Below is a small trained network, with its code and all its weights. Each question gives an input and a target symbol and asks what happens when units are switched off, that is, made to give their printed mean instead of their output.

import numpy as np


def w(rows, s, z=0):
    codes = np.array(rows[::2]) - 128.0
    scale = np.full(codes.shape[1], s)
    scale[-1] = z or s
    return codes * scale


def norm(h):
    return h / np.sqrt((h * h).mean(-1, keepdims=True) + 1e-5)


def f(y):
    return y / 2 * (1 + np.tanh(0.7978845608 * (y + 0.044715 * y**3)))


def softmax(a):
    e = np.exp(a - a.max(-1, keepdims=True))
    return e / e.sum(-1, keepdims=True)


def log_softmax(a):
    a = a - a.max(-1, keepdims=True)
    return a - np.log(np.exp(a).sum(-1, keepdims=True))


def net(x, mask):
    ids = ['ΛΦαβεσ'.index(c) for c in x.split()]
    T = len(ids)
    res = E[ids] + P[:T]
    r = norm(res)
    for j in range(3):
        rows = slice(4 * j, 4 * j + 4)
        q, k, v = (r @ M[0][rows].T for M in (Q, K, V))
        z = softmax(np.where(np.tri(T) > 0, q @ k.T / 4**0.5, -1e9)) @ v
        o = O[0][rows]
        res = res + np.where(mask[j], z, o[:, -1]) @ o[:, :-1]
    y = f(norm(res) @ A[0][:, :-1].T + A[0][:, -1])
    res = res + np.where(mask[3:15], y, B[0][:, -1]) @ B[0][:, :-1]
    return log_softmax(norm(res)[-1] @ U[:, :-1].T + U[:, -1])


Q, K, V, O, A, B = {}, {}, {}, {}, {}, {}
E = w([
[163,215,191,85],'Λ',
[141,53,145,8],'Φ',
[77,186,136,147],'α',
[91,143,191,233],'β',
[89,1,142,159],'ε',
[146,169,211,210],'σ',
],0.0087)
P = w([
[130,147,86,157],'0',
[145,134,52,148],'1',
[95,143,104,114],'2',
[171,101,172,197],'3',
[170,148,11,154],'4',
[84,146,124,112],'5',
[184,100,195,140],'6',
[133,167,115,150],'7',
[75,143,139,105],'8',
[176,95,208,135],'9',
[138,171,115,123],'10',
[66,136,162,98],'11',
[180,104,219,109],'12',
],0.013)
Q[0] = w([
[139,159,131,98],'head 0',
[154,131,91,122],'head 0',
[139,136,67,148],'head 0',
[100,155,179,145],'head 0',
[136,143,88,136],'head 1',
[152,101,249,134],'head 1',
[115,104,172,124],'head 1',
[168,104,127,131],'head 1',
[165,85,121,63],'head 2',
[125,195,96,95],'head 2',
[77,107,133,149],'head 2',
[180,164,142,150],'head 2',
],0.021)
K[0] = w([
[161,141,165,111],'head 0',
[179,121,116,120],'head 0',
[202,148,38,146],'head 0',
[112,150,152,62],'head 0',
[174,152,37,122],'head 1',
[43,116,241,75],'head 1',
[88,156,167,108],'head 1',
[86,103,96,93],'head 1',
[159,79,134,45],'head 2',
[121,248,96,75],'head 2',
[103,69,99,180],'head 2',
[182,171,176,138],'head 2',
],0.017)
V[0] = w([
[213,81,130,182],'head 0',
[107,115,176,137],'head 0',
[146,192,88,42],'head 0',
[252,105,174,194],'head 0',
[250,255,127,137],'head 1',
[47,169,28,138],'head 1',
[148,169,88,13],'head 1',
[157,121,92,225],'head 1',
[213,169,61,156],'head 2',
[43,151,160,109],'head 2',
[49,74,87,120],'head 2',
[175,188,72,84],'head 2',
],0.0086)
O[0] = w([
[140,110,133,108,42],'head 0',
[94,126,119,82,167],'head 0',
[154,149,142,109,100],'head 0',
[128,101,131,168,70],'head 0',
[124,102,234,100,158],'head 1',
[101,198,108,12,180],'head 1',
[84,117,151,150,2],'head 1',
[165,173,167,94,174],'head 1',
[114,107,111,191,155],'head 2',
[176,177,159,149,134],'head 2',
[152,104,131,99,57],'head 2',
[106,105,123,182,77],'head 2',
],0.011,0.0043)
A[0] = w([
[84,123,161,170,119],'neuron 0',
[174,85,150,126,153],'neuron 1',
[234,160,109,180,131],'neuron 2',
[5,149,122,65,72],'neuron 3',
[143,174,103,122,192],'neuron 4',
[131,130,169,107,75],'neuron 5',
[71,184,123,158,97],'neuron 6',
[67,158,78,139,124],'neuron 7',
[170,116,166,152,58],'neuron 8',
[183,125,128,115,61],'neuron 9',
[146,108,157,137,1],'neuron 10',
[102,85,124,93,158],'neuron 11',
],0.017,0.0044)
B[0] = w([
[96,165,155,118,191],'neuron 0',
[135,55,18,173,149],'neuron 1',
[222,144,149,92,248],'neuron 2',
[91,195,125,254,217],'neuron 3',
[30,119,195,61,254],'neuron 4',
[218,165,25,165,166],'neuron 5',
[140,204,149,173,229],'neuron 6',
[157,55,59,249,180],'neuron 7',
[92,74,155,170,158],'neuron 8',
[168,52,243,234,138],'neuron 9',
[168,27,150,189,118],'neuron 10',
[55,166,156,77,151],'neuron 11',
],0.0061,0.006)
U = w([
[2,95,222,176,128],'Λ',
[52,118,79,208,254],'Φ',
[13,196,128,127,17],'α',
[127,167,167,54,129],'β',
[157,145,32,143,132],'ε',
[171,82,139,191,167],'σ',
],0.009,0.0022)

Each question gives the input, a string of symbols that net reads in full, and the target symbol t.
The units are the heads (4 rows each of Q, K, V and O) and the neurons (one row each of A and B). Each row of codes is followed by its name. A weight is (code - 128) times the scale printed after its matrix; where a second scale follows, it is the last column's (O, A, B and U).
mask holds one flag per unit, heads first, then neurons. A switched-off unit (its flag False) gives its mean, the last column of its rows in O or B, instead of its output. The means were averaged over made-up inputs and are rounded, as every weight is.
A unit's drop is (log p(t) with every unit on - log p(t) with that unit switched off) / (log p(t) with every unit on - log p(t) with every unit switched off).
The circuit of an input: a set's keep is (log p(t) with only the set's units on - log p(t) with every unit switched off) / (log p(t) with every unit on - log p(t) with every unit switched off). Starting from the 12 units with the biggest drops (on a tie, the unit counted first), units are removed one at a time, each time the one whose removal leaves the highest keep (on an exact tie, the one counted first), for as long as the keep stays at least 0.8.
circuit, biggest first: the units of the circuit, biggest drop first
top k neurons: the k neurons with the biggest drops, biggest first
drop of u: that unit's drop, to one decimal
input Φ α β, target β: circuit, biggest first : head 2
input Λ Λ α Φ Λ β Φ β Λ, target Φ: circuit, biggest first : head 2; neuron 7
input Λ β β α β α β Λ β, target Φ: circuit, biggest first : neuron 7; head 1
input Λ β α Φ Φ, target Φ: circuit, biggest first : head 2; head 1
input β α σ, target β: circuit, biggest first : head 1; neuron 3
input ε α α Λ, target α: circuit, biggest first : head 1; head 2
input β Φ β β ε σ Λ, target σ: circuit, biggest first : head 1; head 0; neuron 1; neuron 4
input α β Λ Λ β β β ε β σ ε, target β: top 2 neurons : neuron 7; neuron 11
input Λ α ε Λ, target ε: top 2 neurons : neuron 2; neuron 3
input Φ β α β β β σ β σ β β, target β: top 3 neurons : neuron 2; neuron 3; neuron 7
input Φ α σ σ α Λ β σ α β, target α: circuit, biggest first : head 1; head 0
input β Λ ε β, target ε: top 2 neurons : neuron 2; neuron 3
input σ β Λ ε σ Λ Φ, target Λ: top 2 neurons : neuron 11; neuron 2
input Λ Λ α Λ Φ, target Φ: circuit, biggest first : head 2
input ε Λ Λ σ Λ α Φ, target α: top 3 neurons : neuron 3; neuron 2; neuron 11
input Λ α β β σ β β ε σ α β Φ ε, target Φ: drop of neuron 2 : 0.1
input α β β ε σ Φ α, target Φ: drop of neuron 7 : 0.2
input β β σ α, target σ: drop of head 0 : 0.2
